Below is a small trained network, with its code and all its weights. Each question gives an input and a target symbol and asks what happens when units are switched off, that is, made to give their printed mean instead of their output.

import numpy as np


def w(rows, s, z=0):
    codes = np.array(rows[::2]) - 128.0
    scale = np.full(codes.shape[1], s)
    scale[-1] = z or s
    return codes * scale


def f(y):
    return y / 2 * (1 + np.tanh(0.7978845608 * (y + 0.044715 * y**3)))


def softmax(a):
    e = np.exp(a - a.max(-1, keepdims=True))
    return e / e.sum(-1, keepdims=True)


def log_softmax(a):
    a = a - a.max(-1, keepdims=True)
    return a - np.log(np.exp(a).sum(-1, keepdims=True))


def net(x, mask):
    ids = ['ΓΛΞΠΣΦΨαβεζητω'.index(c) for c in x.split()]
    T = len(ids)
    res = E[ids] + P[:T]
    u = 0
    for l in range(2):
        r = res
        for j in range(3):
            rows = slice(3 * j, 3 * j + 3)
            q, k, v = (r @ M[l][rows].T for M in (Q, K, V))
            z = softmax(np.where(np.tri(T) > 0, q @ k.T / 3**0.5, -1e9)) @ v
            o = O[l][rows]
            res = res + np.where(mask[u + j], z, o[:, -1]) @ o[:, :-1]
        u += 3
        y = f(res @ A[l][:, :-1].T + A[l][:, -1])
        res = res + np.where(mask[u : u + 8], y, B[l][:, -1]) @ B[l][:, :-1]
        u += 8
    return log_softmax(res[-1] @ U[:, :-1].T + U[:, -1])


Q, K, V, O, A, B = {}, {}, {}, {}, {}, {}
E = w([
[76,38,181,125,89],'Γ',
[185,130,159,115,24],'Λ',
[80,95,54,133,194],'Ξ',
[191,155,159,84,48],'Π',
[104,198,139,132,23],'Σ',
[195,155,156,73,43],'Φ',
[220,137,82,107,16],'Ψ',
[171,234,67,64,162],'α',
[90,132,242,3,189],'β',
[108,199,237,84,72],'ε',
[196,149,167,71,57],'ζ',
[206,153,203,62,58],'η',
[161,143,145,89,36],'τ',
[232,82,114,65,133],'ω',
],0.0052)
P = w([
[193,149,152,109,2],'0',
[158,128,134,52,67],'1',
[150,119,127,50,84],'2',
[148,112,122,46,102],'3',
[150,110,122,47,121],'4',
[149,103,121,59,132],'5',
[151,101,115,57,142],'6',
[150,91,107,52,150],'7',
[142,92,112,60,154],'8',
[152,89,124,49,176],'9',
[150,80,123,44,184],'10',
[136,85,116,44,187],'11',
],0.0036)
Q[0] = w([
[80,133,55,251,214],'0.h1',
[176,122,201,5,42],'0.h1',
[78,135,54,254,215],'0.h1',
[93,174,137,205,149],'0.h2',
[93,174,136,205,150],'0.h2',
[93,174,137,205,148],'0.h2',
[145,184,201,216,93],'0.h3',
[145,184,201,216,93],'0.h3',
[111,72,55,40,163],'0.h3',
],0.0062)
K[0] = w([
[204,187,176,130,6],'0.h1',
[50,68,78,127,252],'0.h1',
[207,189,178,129,2],'0.h1',
[124,180,168,162,69],'0.h2',
[123,180,167,162,69],'0.h2',
[125,180,167,160,70],'0.h2',
[223,203,205,92,36],'0.h3',
[224,202,205,92,35],'0.h3',
[32,53,50,165,221],'0.h3',
],0.0076)
V[0] = w([
[165,179,159,86,141],'0.h1',
[171,160,191,67,101],'0.h1',
[144,112,189,67,142],'0.h1',
[132,164,174,148,91],'0.h2',
[116,79,139,94,170],'0.h2',
[123,86,83,110,162],'0.h2',
[72,100,77,177,255],'0.h3',
[106,107,121,98,207],'0.h3',
[168,134,183,97,37],'0.h3',
],0.0073)
O[0] = w([
[162,156,167,32,156,165],'0.h1',
[141,138,162,49,118,202],'0.h1',
[161,112,192,51,150,176],'0.h1',
[77,158,153,90,79,141],'0.h2',
[184,67,164,146,206,125],'0.h2',
[176,95,103,168,172,115],'0.h2',
[124,122,120,200,192,2],'0.h3',
[165,109,163,171,253,99],'0.h3',
[129,128,144,51,57,217],'0.h3',
],0.0061,0.0045)
A[0] = w([
[134,245,145,88,121,167],'0.n1',
[228,29,119,93,81,236],'0.n2',
[2,200,111,120,39,183],'0.n3',
[173,146,218,33,25,250],'0.n4',
[111,143,198,89,21,202],'0.n5',
[170,103,212,75,31,226],'0.n6',
[170,234,128,83,103,183],'0.n7',
[231,125,89,95,27,229],'0.n8',
],0.0048,0.0022)
B[0] = w([
[138,207,125,38,105,157],'0.n1',
[190,76,109,100,94,179],'0.n2',
[27,165,100,141,3,150],'0.n3',
[153,120,144,53,69,249],'0.n4',
[119,119,141,69,28,195],'0.n5',
[150,103,145,66,52,213],'0.n6',
[154,179,108,49,91,169],'0.n7',
[172,107,79,85,40,194],'0.n8',
],0.004,0.011)
Q[1] = w([
[7,165,90,254,223],'1.h1',
[12,171,85,248,220],'1.h1',
[248,94,162,6,34],'1.h1',
[13,169,83,230,168],'1.h2',
[243,89,173,25,88],'1.h2',
[246,86,174,23,87],'1.h2',
[69,163,100,248,206],'1.h3',
[178,97,160,11,47],'1.h3',
[180,96,159,10,48],'1.h3',
],0.0072)
K[1] = w([
[135,150,135,73,20],'1.h1',
[136,154,132,69,14],'1.h1',
[122,106,120,186,244],'1.h1',
[124,163,133,89,2],'1.h2',
[131,93,123,167,254],'1.h2',
[131,94,124,166,250],'1.h2',
[126,153,132,89,13],'1.h3',
[127,104,124,170,242],'1.h3',
[128,103,124,170,244],'1.h3',
],0.0064)
V[1] = w([
[149,5,174,131,110],'1.h1',
[207,190,57,114,141],'1.h1',
[45,67,125,147,89],'1.h1',
[76,246,157,126,116],'1.h2',
[90,164,252,113,149],'1.h2',
[102,169,255,108,148],'1.h2',
[69,230,107,138,136],'1.h3',
[64,102,216,138,153],'1.h3',
[69,237,81,139,126],'1.h3',
],0.0064)
O[1] = w([
[129,31,218,207,45,214],'1.h1',
[212,244,131,150,169,179],'1.h1',
[1,17,45,175,4,109],'1.h1',
[64,184,91,44,152,85],'1.h2',
[75,88,208,16,212,97],'1.h2',
[83,105,226,19,202,122],'1.h2',
[95,153,69,82,166,2],'1.h3',
[93,57,136,84,172,8],'1.h3',
[91,169,51,85,153,17],'1.h3',
],0.0068,0.0044)
A[1] = w([
[181,55,152,175,106,178],'1.n1',
[87,50,150,94,106,209],'1.n2',
[71,195,57,74,108,166],'1.n3',
[138,208,2,155,81,251],'1.n4',
[182,200,149,131,118,177],'1.n5',
[162,168,164,88,151,206],'1.n6',
[152,70,160,144,88,196],'1.n7',
[182,191,153,125,124,190],'1.n8',
],0.0071,0.0025)
B[1] = w([
[70,197,176,207,53,214],'1.n1',
[62,53,155,113,120,206],'1.n2',
[40,175,45,78,127,170],'1.n3',
[192,27,3,146,160,175],'1.n4',
[184,195,124,155,148,219],'1.n5',
[190,150,149,89,204,200],'1.n6',
[128,96,163,176,82,254],'1.n7',
[186,189,137,150,159,219],'1.n8',
],0.0059,0.0094)
U = w([
[34,37,167,187,80,149],'Γ',
[101,110,100,144,102,75],'Λ',
[141,88,111,161,156,206],'Ξ',
[111,148,108,123,122,38],'Π',
[48,138,53,125,122,123],'Σ',
[115,140,109,120,121,47],'Φ',
[167,68,33,183,111,182],'Ψ',
[182,207,89,100,219,161],'α',
[151,25,173,50,205,169],'β',
[23,193,142,95,138,136],'ε',
[115,146,118,123,135,71],'ζ',
[110,162,147,106,127,2],'η',
[102,103,90,126,124,112],'τ',
[183,193,198,253,110,150],'ω',
],0.0047,0.0045)

Each question gives the input, a string of symbols that net reads in full, and the target symbol t.
The units are the heads (3 rows each of Q, K, V and O) and the neurons (one row each of A and B). Each row of codes is followed by its name. A weight is (code - 128) times the scale printed after its matrix; where a second scale follows, it is the last column's (O, A, B and U).
mask holds one flag per unit, layer by layer, with each layer's heads first. A switched-off unit (its flag False) gives its mean, the last column of its rows in O or B, instead of its output. The means were averaged over made-up inputs and are rounded, as every weight is.
A unit's drop is (log p(t) with every unit on - log p(t) with that unit switched off) / (log p(t) with every unit on - log p(t) with every unit switched off).
most important unit: the unit with the biggest drop
top k neurons: the k neurons with the biggest drops, biggest first
k most important neurons of layer l: the k neurons of layer l with the biggest drops, biggest first
which heads matter: for each layer, one digit per head in row order, 1 if its drop is at least 0.15 and else 0, layers parted by /
drop when u is switched off: that unit's drop, to one decimal
input Γ Φ Φ τ, target Γ: top neuron : [1.n2]
input Σ ε Π β Ψ Γ Ψ, target Γ: which heads matter : 000 / 100
input Σ Π Ψ Λ ζ ω β, target β: which heads matter : 001 / 010
input Γ ω τ ω η Σ ε Γ ζ, target Γ: which heads matter : 000 / 100
input Ψ Γ Π ω Σ η ω ω α η, target α: which heads matter : 001 / 100
input τ ε Γ ε, target Γ: which heads matter : 000 / 100
input β β ζ Γ ε ω Ψ Λ ω ω α Γ, target Γ: top 3 neurons : [0.n7; 0.n1; 0.n8]
input Ξ Σ α, target Ψ: which heads matter : 100 / 010
input ω ω α ε Σ ω α α Σ, target α: which heads matter : 000 / 100
input β Φ ω Λ, target ω: which heads matter : 000 / 101
input Ξ Ψ ω, target Ψ: top 2 neurons : [1.n4; 0.n4]
input ζ Σ η Σ Φ ε, target ε: 2 most important neurons of layer 1 : [1.n3; 1.n4]
input ζ ε ω τ Σ, target ω: 2 most important neurons of layer 0 : [0.n2; 0.n8]
input Γ Φ Π, target Γ: top neuron : [1.n2]
input ε Π α Σ τ β Ψ ε Φ, target β: which heads matter : 000 / 010
input α Λ Λ, target α: which heads matter : 000 / 100
input Σ α Π α ω β ζ, target β: which heads matter : 001 / 010
input Γ ω ε ω Π Γ Σ ε ω, target ω: 2 most important neurons of layer 0 : [0.n3; 0.n5]
input ω Λ Ψ τ ω, target ω: drop when 1.n1 is switched off : 0.1
input ζ Φ τ ζ ω Σ Π, target ω: most important unit : 1.h3
input α ω ω Π Π, target ω: drop when 1.n8 is switched off : 0.0
input Π Λ ω ω Λ ω Γ Γ Σ Φ Π, target Γ: drop when 1.h3 is switched off : 0.1
